Below are the code and all the weights of a small trained network. Each question names an input and a target symbol and asks about switching units off, where a switched-off unit gives its printed mean instead of its output.

import numpy as np


def w(rows, s, z=0):
    codes = np.array(rows[::2]) - 128.0
    scale = np.full(codes.shape[1], s)
    scale[-1] = z or s
    return codes * scale


def norm(h):
    return h / np.sqrt((h * h).mean(-1, keepdims=True) + 1e-5)


def f(y):
    return np.maximum(y, 0)


def softmax(a):
    e = np.exp(a - a.max(-1, keepdims=True))
    return e / e.sum(-1, keepdims=True)


def log_softmax(a):
    a = a - a.max(-1, keepdims=True)
    return a - np.log(np.exp(a).sum(-1, keepdims=True))


def net(x, mask):
    ids = ['ΞΠΣΦαβεζηλμτψω'.index(c) for c in x.split()]
    T = len(ids)
    res = E[ids] + P[:T]
    u = 0
    for l in range(3):
        q, k, v = (norm(res) @ M[l].T for M in (Q, K, V))
        z = softmax(np.where(np.tri(T) > 0, q @ k.T / 4**0.5, -1e9)) @ v
        res = res + np.where(mask[u], z, O[l][:, -1]) @ O[l][:, :-1]
        u += 1
        y = f(norm(res) @ A[l][:, :-1].T + A[l][:, -1])
        res = res + np.where(mask[u : u + 4], y, B[l][:, -1]) @ B[l][:, :-1]
        u += 4
    return log_softmax(norm(res)[-1] @ U[:, :-1].T + U[:, -1])


Q, K, V, O, A, B = {}, {}, {}, {}, {}, {}
E = w([
[210,92,167,93,217,120,70],'Ξ',
[115,172,165,157,24,103,142],'Π',
[126,183,182,60,83,107,81],'Σ',
[81,208,130,205,215,105,124],'Φ',
[57,116,138,96,155,163,156],'α',
[226,162,101,124,186,136,119],'β',
[184,169,180,142,135,67,51],'ε',
[55,110,167,201,132,136,83],'ζ',
[138,35,130,77,145,124,83],'η',
[104,120,206,2,123,144,111],'λ',
[189,174,184,130,131,143,165],'μ',
[69,169,111,151,227,2,86],'τ',
[158,103,135,50,71,189,155],'ψ',
[114,128,78,224,130,156,164],'ω',
],0.014)
P = w([
[121,179,1,95,127,36,164],'0',
[121,169,104,151,134,176,122],'1',
[98,112,39,122,112,26,195],'2',
[137,170,122,136,130,177,114],'3',
[92,41,86,144,88,23,228],'4',
[162,172,130,130,130,169,111],'5',
[73,25,122,143,85,38,238],'6',
[193,167,128,124,146,156,101],'7',
],0.0085)
Q[0] = w([
[117,66,148,30,186,162,74],'L0H0',
[176,253,231,95,68,111,163],'L0H0',
[24,122,93,102,51,171,173],'L0H0',
[229,137,71,96,138,170,198],'L0H0',
],0.012)
K[0] = w([
[110,54,140,4,168,144,88],'L0H0',
[175,209,220,85,74,93,157],'L0H0',
[28,126,113,72,50,178,172],'L0H0',
[225,129,63,106,120,182,199],'L0H0',
],0.012)
V[0] = w([
[55,114,176,137,73,134,221],'L0H0',
[93,2,149,125,181,149,89],'L0H0',
[245,154,112,66,190,157,55],'L0H0',
[179,226,26,87,167,135,94],'L0H0',
],0.0045)
O[0] = w([
[214,104,123,230,193,165,110,41],'L0H0',
[215,166,143,159,88,109,129,66],'L0H0',
[44,139,135,240,162,174,192,250],'L0H0',
[85,96,124,122,64,180,1,237],'L0H0',
],0.0063,0.0017)
A[0] = w([
[2,31,128,149,83,103,165,30],'L0N0',
[154,130,166,135,98,125,98,72],'L0N1',
[129,85,175,131,118,120,73,2],'L0N2',
[99,95,184,188,118,161,147,44],'L0N3',
],0.0095,0.002)
B[0] = w([
[246,202,237,107,206,101,143,251],'L0N0',
[109,194,134,96,99,115,90,178],'L0N1',
[122,138,175,124,164,119,101,185],'L0N2',
[182,57,98,132,100,122,135,199],'L0N3',
],0.013,0.0029)
Q[1] = w([
[158,166,254,137,143,230,110],'L1H0',
[208,80,118,220,146,139,146],'L1H0',
[149,198,61,186,35,86,120],'L1H0',
[49,110,104,3,187,142,154],'L1H0',
],0.0087)
K[1] = w([
[103,84,199,180,148,242,38],'L1H0',
[190,45,135,224,78,109,158],'L1H0',
[149,190,50,186,29,92,99],'L1H0',
[83,113,98,1,196,153,143],'L1H0',
],0.0075)
V[1] = w([
[75,128,114,138,3,186,61],'L1H0',
[127,134,188,199,161,155,94],'L1H0',
[68,107,119,59,46,118,39],'L1H0',
[95,99,158,90,85,91,87],'L1H0',
],0.0059)
O[1] = w([
[184,217,106,105,187,108,45,2],'L1H0',
[159,39,167,85,209,199,44,203],'L1H0',
[194,11,190,126,138,140,254,96],'L1H0',
[67,214,68,104,91,130,6,123],'L1H0',
],0.0051,0.0024)
A[1] = w([
[66,82,116,128,156,162,117,205],'L1N0',
[66,102,70,140,132,2,198,2],'L1N1',
[134,88,164,84,137,154,184,150],'L1N2',
[84,62,63,66,84,4,190,163],'L1N3',
],0.0092,0.0013)
B[1] = w([
[115,139,131,155,122,119,208,167],'L1N0',
[128,121,73,101,208,2,160,230],'L1N1',
[130,173,128,126,107,79,150,206],'L1N2',
[105,53,16,203,203,64,100,253],'L1N3',
],0.0094,0.0066)
Q[2] = w([
[255,144,196,199,98,92,91],'L2H0',
[137,141,128,194,180,206,108],'L2H0',
[201,70,155,121,82,185,153],'L2H0',
[197,60,231,69,60,57,147],'L2H0',
],0.0067)
K[2] = w([
[205,108,182,226,124,136,57],'L2H0',
[105,90,121,182,182,208,131],'L2H0',
[201,105,138,76,70,162,132],'L2H0',
[187,66,252,2,25,59,120],'L2H0',
],0.006)
V[2] = w([
[47,155,249,14,157,220,164],'L2H0',
[23,77,255,217,26,160,143],'L2H0',
[117,141,184,95,152,157,173],'L2H0',
[132,137,181,169,62,220,105],'L2H0',
],0.0038)
O[2] = w([
[84,183,155,77,176,98,65,45],'L2H0',
[225,217,93,92,217,94,40,1],'L2H0',
[121,88,179,103,148,254,240,113],'L2H0',
[161,171,166,86,103,252,127,22],'L2H0',
],0.0055,0.0038)
A[2] = w([
[60,153,90,62,63,176,148,170],'L2N0',
[102,35,111,196,159,117,184,173],'L2N1',
[200,76,163,56,83,2,143,252],'L2N2',
[129,158,164,147,82,122,206,185],'L2N3',
],0.0068,0.0028)
B[2] = w([
[137,20,60,98,158,116,115,155],'L2N0',
[71,112,187,112,81,69,139,232],'L2N1',
[113,153,48,161,254,102,129,254],'L2N2',
[190,194,130,115,50,114,101,162],'L2N3',
],0.0099,0.0075)
U = w([
[95,40,207,122,120,149,164,187],'Ξ',
[204,177,130,173,107,179,179,208],'Π',
[168,216,53,109,81,100,87,65],'Σ',
[135,94,121,221,56,143,130,176],'Φ',
[85,179,151,132,67,112,65,169],'α',
[208,63,95,176,132,145,39,47],'β',
[105,172,169,98,52,99,210,168],'ε',
[99,121,45,126,163,215,139,141],'ζ',
[100,45,43,140,153,42,148,170],'η',
[61,236,116,175,139,162,173,69],'λ',
[96,182,116,2,136,126,176,38],'μ',
[70,56,94,44,82,122,58,39],'τ',
[190,67,90,67,77,148,143,244],'ψ',
[246,201,150,129,215,87,202,3],'ω',
],0.0089,0.0028)

Each question gives the input, a string of symbols that net reads in full, and the target symbol t.
The units are the heads (4 rows each of Q, K, V and O) and the neurons (one row each of A and B). Each row of codes is followed by its name. A weight is (code - 128) times the scale printed after its matrix; where a second scale follows, it is the last column's (O, A, B and U).
mask holds one flag per unit, layer by layer, with each layer's heads first. A switched-off unit (its flag False) gives its mean, the last column of its rows in O or B, instead of its output. The means were averaged over made-up inputs and are rounded, as every weight is.
A unit's drop is (log p(t) with every unit on - log p(t) with that unit switched off) / (log p(t) with every unit on - log p(t) with every unit switched off).
The circuit of an input: a set's keep is (log p(t) with only the set's units on - log p(t) with every unit switched off) / (log p(t) with every unit on - log p(t) with every unit switched off). Starting from the 12 units with the biggest drops (on a tie, the unit counted first), units are removed one at a time, each time the one whose removal leaves the highest keep (on an exact tie, the one counted first), for as long as the keep stays at least 0.8.
units of the circuit, in order: the units of the circuit, biggest drop first
most important unit: the unit with the biggest drop
top k neurons: the k neurons with the biggest drops, biggest first
top k neurons in layer l: the k neurons of layer l with the biggest drops, biggest first
drop when u is switched off: that unit's drop, to one decimal
input Φ ψ Ξ Φ Φ, target ω: top neuron in layer 1 : L1N3
input β β ψ η, target ω: units of the circuit, in order : L0H0, L1N3, L0N0
input Φ Ξ ω Σ μ α, target ε: top 2 neurons : L1N0, L1N3
input ε ζ ω Σ, target τ: top 4 neurons : L1N1, L0N0, L2N0, L1N3
input Ξ Ξ ε β α ζ, target β: top 4 neurons : L1N1, L0N3, L1N3, L0N0
input ε Ξ α μ η λ, target μ: top 2 neurons : L1N3, L1N1
input λ Ξ Ξ ψ α ζ ζ, target ω: top 2 neurons : L0N0, L1N3
input β α α, target ω: top 2 neurons : L0N0, L1N3
input μ β μ, target ω: units of the circuit, in order : L0H0, L0N0
input Σ ω Σ τ ψ τ Σ, target ω: top 2 neurons in layer 0 : L0N0, L0N3
input τ Ξ β ζ λ μ β β, target ζ: top 4 neurons : L1N1, L1N3, L0N0, L2N1
input ω ζ ω, target ω: top 2 neurons : L0N0, L1N3
input Φ α τ μ Π Ξ, target Ξ: top 2 neurons in layer 2 : L2N2, L2N3
input β Ξ β, target ω: top 3 neurons : L0N0, L1N3, L1N1
input Σ β ψ Σ β Ξ μ η, target ω: most important unit : L0H0
input λ α Σ Φ, target λ: top 3 neurons : L1N3, L1N1, L2N2
input μ ψ λ τ η β, target ζ: top 4 neurons : L1N1, L1N3, L0N0, L2N0
input Σ η ε τ ψ λ, target μ: top 3 neurons : L1N3, L1N1, L0N0
input β ζ Ξ Ξ, target Ξ: top 3 neurons in layer 1 : L1N1, L1N0, L1N3
input Π Ξ μ μ, target Π: top neuron in layer 1 : L1N3
input τ ε Π λ α λ λ, target ω: drop when L0N0 is switched off : 0.7
input τ Ξ Φ Φ, target λ: drop when L2H0 is switched off : 0.3
input Ξ Ξ β η η η β, target ω: drop when L0H0 is switched off : 1.8
input η τ η λ λ Φ ζ α, target ε: top 2 neurons in layer 2 : L2N2, L2N3
